Below is a small trained network, with its code and all its weights. Each question gives an input and a class and asks what happens when units are switched off, that is, made to give their printed mean instead of their output.

import numpy as np


def w(rows, s, z=0):
    codes = np.array(rows[::2]) - 128.0
    scale = np.full(codes.shape[1], s)
    scale[-1] = z or s
    return codes * scale


def norm(h):
    return h / np.sqrt((h * h).mean(-1, keepdims=True) + 1e-5)


def f(y):
    return np.maximum(y, 0)


def log_softmax(a):
    a = a - a.max(-1, keepdims=True)
    return a - np.log(np.exp(a).sum(-1, keepdims=True))


def net(x, mask):
    res = np.array(x, float).reshape(1, 3) / 4 @ E
    u = 0
    for l in range(2):
        y = f(norm(res) @ A[l][:, :-1].T + A[l][:, -1])
        res = res + np.where(mask[u : u + 5], y, B[l][:, -1]) @ B[l][:, :-1]
        u += 5
    return log_softmax(norm(res)[-1] @ U[:, :-1].T + U[:, -1])


A, B = {}, {}
E = w([
[12,143,35,111,205],'x0',
[152,202,136,5,118],'x1',
[100,215,210,175,254],'x2',
],0.0032)
A[0] = w([
[74,48,47,70,89,110],'L0N1',
[157,34,134,80,31,40],'L0N2',
[157,170,223,184,155,5],'L0N3',
[2,97,71,221,126,25],'L0N4',
[98,188,152,51,80,222],'L0N5',
],0.0056,0.0013)
B[0] = w([
[111,4,203,90,84,253],'L0N1',
[180,254,56,179,168,246],'L0N2',
[131,63,169,131,112,219],'L0N3',
[113,200,144,163,66,237],'L0N4',
[171,115,129,38,104,218],'L0N5',
],0.0072,0.0036)
A[1] = w([
[110,125,148,122,252,114],'L1N1',
[220,116,163,254,89,4],'L1N2',
[181,132,176,73,74,143],'L1N3',
[99,213,91,8,207,55],'L1N4',
[156,149,63,215,140,22],'L1N5',
],0.0059,0.0032)
B[1] = w([
[148,132,38,105,57,167],'L1N1',
[131,35,53,70,206,243],'L1N2',
[23,210,177,182,164,255],'L1N3',
[189,44,66,187,153,199],'L1N4',
[155,186,12,17,253,159],'L1N5',
],0.0058,0.0037)
U = w([
[154,105,8,129,202,252],'0',
[186,232,121,104,70,126],'1',
[123,14,176,192,198,66],'2',
[117,192,250,90,189,20],'3',
[53,74,125,199,19,125],'4',
[64,79,133,28,88,129],'5',
[43,206,103,222,156,99],'6',
],0.015,0.0021)

Each question gives the input, the list of numbers given to net, and the class t.
The units are the neurons (one row each of A and B). Each row of codes is followed by its name. A weight is (code - 128) times the scale printed after its matrix; where a second scale follows, it is the last column's (A, B and U).
mask holds one flag per neuron, layer by layer. A switched-off neuron (its flag False) gives its mean, the last column of its row in B, instead of its output. The means were averaged over made-up inputs and are rounded, as every weight is.
A unit's drop is (log p(t) with every unit on - log p(t) with that unit switched off) / (log p(t) with every unit on - log p(t) with every unit switched off).
The circuit of an input: a set's keep is (log p(t) with only the set's units on - log p(t) with every unit switched off) / (log p(t) with every unit on - log p(t) with every unit switched off). Starting from all 10 units, units are removed one at a time, each time the one whose removal leaves the highest keep (on an exact tie, the one counted first), for as long as the keep stays at least 0.8.
units of the circuit, in order: the units of the circuit, biggest drop first
most important unit: the unit with the biggest drop
k most important neurons: the k neurons with the biggest drops, biggest first
top k neurons in layer l: the k neurons of layer l with the biggest drops, biggest first
input [2,-5,-1], class 4: units of the circuit, in order	[L0N2, L0N4]
input [5,0,-4], class 4: 2 most important neurons	[L0N4, L1N2]
input [6,-4,0], class 4: most important unit	L0N2
input [7,-7,-4], class 4: units of the circuit, in order	[L0N4, L0N1]
input [-1,1,-6], class 1: units of the circuit, in order	[L0N2, L1N4]
input [0,-6,-6], class 0: 3 most important neurons	[L0N2, L1N2, L1N5]
input [-4,-2,-5], class 0: units of the circuit, in order	[L0N2, L1N2]
input [0,2,-1], class 1: 3 most important neurons	[L0N5, L0N2, L1N2]
input [8,-7,-4], class 4: 2 most important neurons	[L0N4, L0N1]
input [6,5,-1], class 5: top 2 neurons in layer 0	[L0N2, L0N1]
input [4,6,3], class 0: 2 most important neurons	[L1N4, L0N1]
input [-8,-8,-2], class 0: 2 most important neurons	[L0N1, L0N2]
input [1,2,4], class 0: 2 most important neurons	[L0N1, L0N4]
input [-2,5,-8], class 1: units of the circuit, in order	[L0N2]
input [-6,1,-7], class 1: 3 most important neurons	[L0N2, L1N4, L1N3]
input [5,-3,-5], class 4: 2 most important neurons	[L0N1, L0N4]
input [3,6,1], class 0: 3 most important neurons	[L1N4, L0N1, L0N3]
input [2,-6,2], class 6: 3 most important neurons	[L0N4, L0N1, L0N2]
input [-1,-4,-8], class 0: top 2 neurons in layer 0	[L0N2, L0N5]
input [-1,4,-7], class 1: top 2 neurons in layer 1	[L1N2, L1N3]
input [7,3,5], class 0: top 2 neurons in layer 1	[L1N4, L1N3]
input [7,-5,-7], class 4: top 2 neurons in layer 0	[L0N1, L0N4]
